Here is a tiny trained network, its code and every weight. The questions are about switching its units off for an input and a class, where a switched-off unit gives its printed mean instead of its output.

import numpy as np


def w(rows, s, z=0):
    codes = np.array(rows[::2]) - 128.0
    scale = np.full(codes.shape[1], s)
    scale[-1] = z or s
    return codes * scale


def f(y):
    return y / 2 * (1 + np.tanh(0.7978845608 * (y + 0.044715 * y**3)))


def log_softmax(a):
    a = a - a.max(-1, keepdims=True)
    return a - np.log(np.exp(a).sum(-1, keepdims=True))


def net(x, mask):
    res = np.array(x, float).reshape(1, 5) / 4 @ E
    y = f(res @ A[0][:, :-1].T + A[0][:, -1])
    res = res + np.where(mask, y, B[0][:, -1]) @ B[0][:, :-1]
    return log_softmax(res[-1] @ U[:, :-1].T + U[:, -1])


A, B = {}, {}
E = w([
[183,147,164,149,212,90,117,255,54,238,132],'x0',
[222,10,111,84,121,202,154,142,61,76,35],'x1',
[130,122,128,135,139,125,127,126,138,125,125],'x2',
[117,57,152,98,160,10,108,106,35,16,184],'x3',
[160,54,113,180,47,83,239,121,158,207,170],'x4',
],0.0088)
A[0] = w([
[99,83,155,85,177,22,87,113,78,51,187,78],'N0',
[230,35,123,72,121,186,136,155,62,97,59,84],'N1',
[20,216,147,179,134,42,102,109,164,174,214,124],'N2',
[169,75,128,186,80,56,231,102,139,162,181,43],'N3',
[96,206,163,74,213,172,2,121,101,50,94,44],'N4',
[82,122,68,116,68,140,116,38,132,58,137,63],'N5',
[191,146,171,147,197,71,103,242,46,208,144,70],'N6',
[80,141,123,169,148,121,123,103,126,145,162,3],'N7',
[136,97,151,117,121,48,120,108,68,84,138,91],'N8',
[73,196,159,144,125,70,88,139,149,136,199,101],'N9',
[93,115,120,111,121,133,139,60,173,92,155,31],'N10',
[130,192,105,135,128,207,97,144,167,163,59,75],'N11',
],0.0082,0.0043)
B[0] = w([
[59,175,132,189,139,181,201,161,184,220,164,222],'N0',
[164,116,99,146,161,178,151,183,85,56,107,236],'N1',
[187,100,88,142,188,181,138,150,70,66,72,250],'N2',
[158,74,67,105,81,31,59,164,83,179,172,202],'N3',
[139,57,76,108,50,38,48,153,77,176,172,223],'N4',
[138,149,190,87,123,107,119,50,194,111,91,197],'N5',
[117,178,216,55,77,100,120,2,214,72,88,237],'N6',
[147,110,135,118,141,142,144,146,103,109,144,141],'N7',
[85,163,119,177,160,180,171,140,169,170,145,183],'N8',
[173,103,134,135,160,171,133,165,90,82,96,202],'N9',
[156,147,149,99,112,110,128,100,165,99,108,163],'N10',
[60,168,141,175,147,153,159,158,163,206,191,190],'N11',
],0.0096,0.014)
U = w([
[174,114,113,136,180,177,144,172,60,36,75,175],'0',
[128,158,178,82,101,95,116,12,186,84,94,171],'1',
[86,164,130,173,144,173,193,168,167,247,175,132],'2',
[145,88,95,110,79,28,42,161,71,177,170,5],'3',
],0.012,0.0012)

Each question gives the input, the list of numbers given to net, and the class t.
The units are the neurons (one row each of A and B). Each row of codes is followed by its name. A weight is (code - 128) times the scale printed after its matrix; where a second scale follows, it is the last column's (A, B and U).
mask holds one flag per neuron, in row order. A switched-off neuron (its flag False) gives its mean, the last column of its row in B, instead of its output. The means were averaged over made-up inputs and are rounded, as every weight is.
A unit's drop is (log p(t) with every unit on - log p(t) with that unit switched off) / (log p(t) with every unit on - log p(t) with every unit switched off).
The circuit of an input: a set's keep is (log p(t) with only the set's units on - log p(t) with every unit switched off) / (log p(t) with every unit on - log p(t) with every unit switched off). Starting from all 12 units, units are removed one at a time, each time the one whose removal leaves the highest keep (on an exact tie, the one counted first), for as long as the keep stays at least 0.8.
circuit, biggest first: the units of the circuit, biggest drop first
most important unit: the unit with the biggest drop
top k neurons: the k neurons with the biggest drops, biggest first
drop when u is switched off: that unit's drop, to one decimal
input [-8,7,3,3,-2], class 1: top 3 neurons	(N5, N2, N9)
input [4,5,-4,3,7], class 3: top 2 neurons	(N3, N2)
input [4,-2,5,2,-6], class 3: circuit, biggest first	(N4)
input [-4,-6,-7,0,5], class 0: top 2 neurons	(N2, N4)
input [-7,-7,3,7,0], class 0: top 4 neurons	(N2, N6, N9, N11)
input [1,4,-7,1,-5], class 3: top 3 neurons	(N4, N2, N9)
input [6,-7,8,8,6], class 2: top 2 neurons	(N0, N8)
input [7,-1,4,-7,5], class 1: top 2 neurons	(N6, N0)
input [8,-2,1,-8,-8], class 1: top 4 neurons	(N6, N0, N3, N8)
input [-4,-1,-1,6,3], class 2: top 2 neurons	(N0, N6)
input [7,-2,-3,7,6], class 1: top 2 neurons	(N6, N11)
input [-6,-7,-1,-3,-6], class 0: top 3 neurons	(N2, N6, N9)
input [-4,3,6,-5,7], class 3: top 2 neurons	(N3, N0)
input [5,5,3,-8,-5], class 2: most important unit	N11
input [6,-3,-3,8,0], class 2: drop when N0 is switched off	2.0
input [-7,5,7,8,7], class 2: drop when N7 is switched off	0.0
input [-6,-7,-5,-2,4], class 0: drop when N2 is switched off	0.8
